Here is a tiny trained network, its code and every weight. The questions are about switching its units off for an input and a class, where a switched-off unit gives its printed mean instead of its output.

import numpy as np


def w(rows, s, z=0):
    codes = np.array(rows[::2]) - 128.0
    scale = np.full(codes.shape[1], s)
    scale[-1] = z or s
    return codes * scale


def f(y):
    return y / 2 * (1 + np.tanh(0.7978845608 * (y + 0.044715 * y**3)))


def log_softmax(a):
    a = a - a.max(-1, keepdims=True)
    return a - np.log(np.exp(a).sum(-1, keepdims=True))


def net(x, mask):
    res = np.array(x, float).reshape(1, 7) / 4 @ E
    y = f(res @ A[0][:, :-1].T + A[0][:, -1])
    res = res + np.where(mask, y, B[0][:, -1]) @ B[0][:, :-1]
    return log_softmax(res[-1] @ U[:, :-1].T + U[:, -1])


A, B = {}, {}
E = w([
[156,144,99,254,80,108,160,94],'x0',
[114,35,154,136,93,115,21,92],'x1',
[210,164,76,165,114,202,85,157],'x2',
[171,124,122,112,44,112,117,148],'x3',
[38,173,125,106,80,155,142,132],'x4',
[176,127,131,160,98,98,96,143],'x5',
[170,122,122,213,207,58,175,216],'x6',
],0.0083)
A[0] = w([
[160,106,119,46,133,115,76,214,125],'neuron 1',
[171,143,108,152,44,110,22,137,133],'neuron 2',
[81,103,191,155,145,46,142,43,130],'neuron 3',
[56,157,126,42,109,236,1,23,175],'neuron 4',
[96,210,53,154,187,165,217,181,198],'neuron 5',
[59,105,143,103,79,89,96,91,254],'neuron 6',
[140,96,149,56,184,93,126,162,236],'neuron 7',
],0.0086,0.0046)
B[0] = w([
[108,125,204,197,92,159,183,187,168],'neuron 1',
[101,154,80,121,124,109,84,159,188],'neuron 2',
[94,78,194,109,122,44,168,120,186],'neuron 3',
[143,152,49,23,232,113,148,178,251],'neuron 4',
[127,250,149,160,83,192,109,162,228],'neuron 5',
[75,163,103,88,173,106,116,189,208],'neuron 6',
[112,188,180,132,96,151,179,186,197],'neuron 7',
],0.011)
U = w([
[128,174,2,116,171,113,97,131,78],'0',
[135,76,135,95,116,139,130,15,2],'1',
[51,111,151,98,141,47,175,144,237],'2',
[115,183,185,218,84,159,117,131,182],'3',
[186,8,66,234,133,93,59,87,127],'4',
[123,36,154,123,185,129,103,22,72],'5',
[171,150,132,150,108,114,178,37,89],'6',
],0.0087,0.0041)

Each question gives the input, the list of numbers given to net, and the class t.
The units are the neurons (one row each of A and B). Each row of codes is followed by its name. A weight is (code - 128) times the scale printed after its matrix; where a second scale follows, it is the last column's (A, B and U).
mask holds one flag per neuron, in row order. A switched-off neuron (its flag False) gives its mean, the last column of its row in B, instead of its output. The means were averaged over made-up inputs and are rounded, as every weight is.
A unit's drop is (log p(t) with every unit on - log p(t) with that unit switched off) / (log p(t) with every unit on - log p(t) with every unit switched off).
The circuit of an input: a set's keep is (log p(t) with only the set's units on - log p(t) with every unit switched off) / (log p(t) with every unit on - log p(t) with every unit switched off). Starting from all 7 units, units are removed one at a time, each time the one whose removal leaves the highest keep (on an exact tie, the one counted first), for as long as the keep stays at least 0.8.
circuit, biggest first: the units of the circuit, biggest drop first
most important unit: the unit with the biggest drop
k most important neurons: the k neurons with the biggest drops, biggest first
drop when u is switched off: that unit's drop, to one decimal
input [0,-7,-2,1,-8,5,-7], class 6: 2 most important neurons -> neuron 4; neuron 6
input [6,-8,-6,0,0,-2,-3], class 3: most important unit -> neuron 5
input [2,-2,0,3,-5,7,-1], class 4: circuit, biggest first -> neuron 4; neuron 5; neuron 7
input [8,7,-2,8,-3,6,1], class 4: circuit, biggest first -> neuron 5; neuron 7
input [1,-8,4,3,-7,-8,-5], class 3: 3 most important neurons -> neuron 4; neuron 5; neuron 6
input [3,3,6,6,-6,7,3], class 4: circuit, biggest first -> neuron 4; neuron 5
input [8,-4,2,-2,-8,7,-6], class 4: 4 most important neurons -> neuron 4; neuron 5; neuron 7; neuron 6
input [2,4,5,4,-7,-6,7], class 4: circuit, biggest first -> neuron 5; neuron 4
input [6,6,5,8,3,0,7], class 4: circuit, biggest first -> neuron 5; neuron 7
input [-2,-3,-6,0,6,5,-7], class 0: 4 most important neurons -> neuron 4; neuron 1; neuron 7; neuron 6
input [-7,3,-1,-7,2,3,-8], class 0: drop when neuron 4 is switched off -> 2.3
input [2,6,2,7,7,8,1], class 0: drop when neuron 2 is switched off -> 0.3
input [-4,-1,1,-8,1,-7,-8], class 0: drop when neuron 4 is switched off -> 0.4
input [7,-8,-5,-7,3,-3,5], class 3: circuit, biggest first -> neuron 5
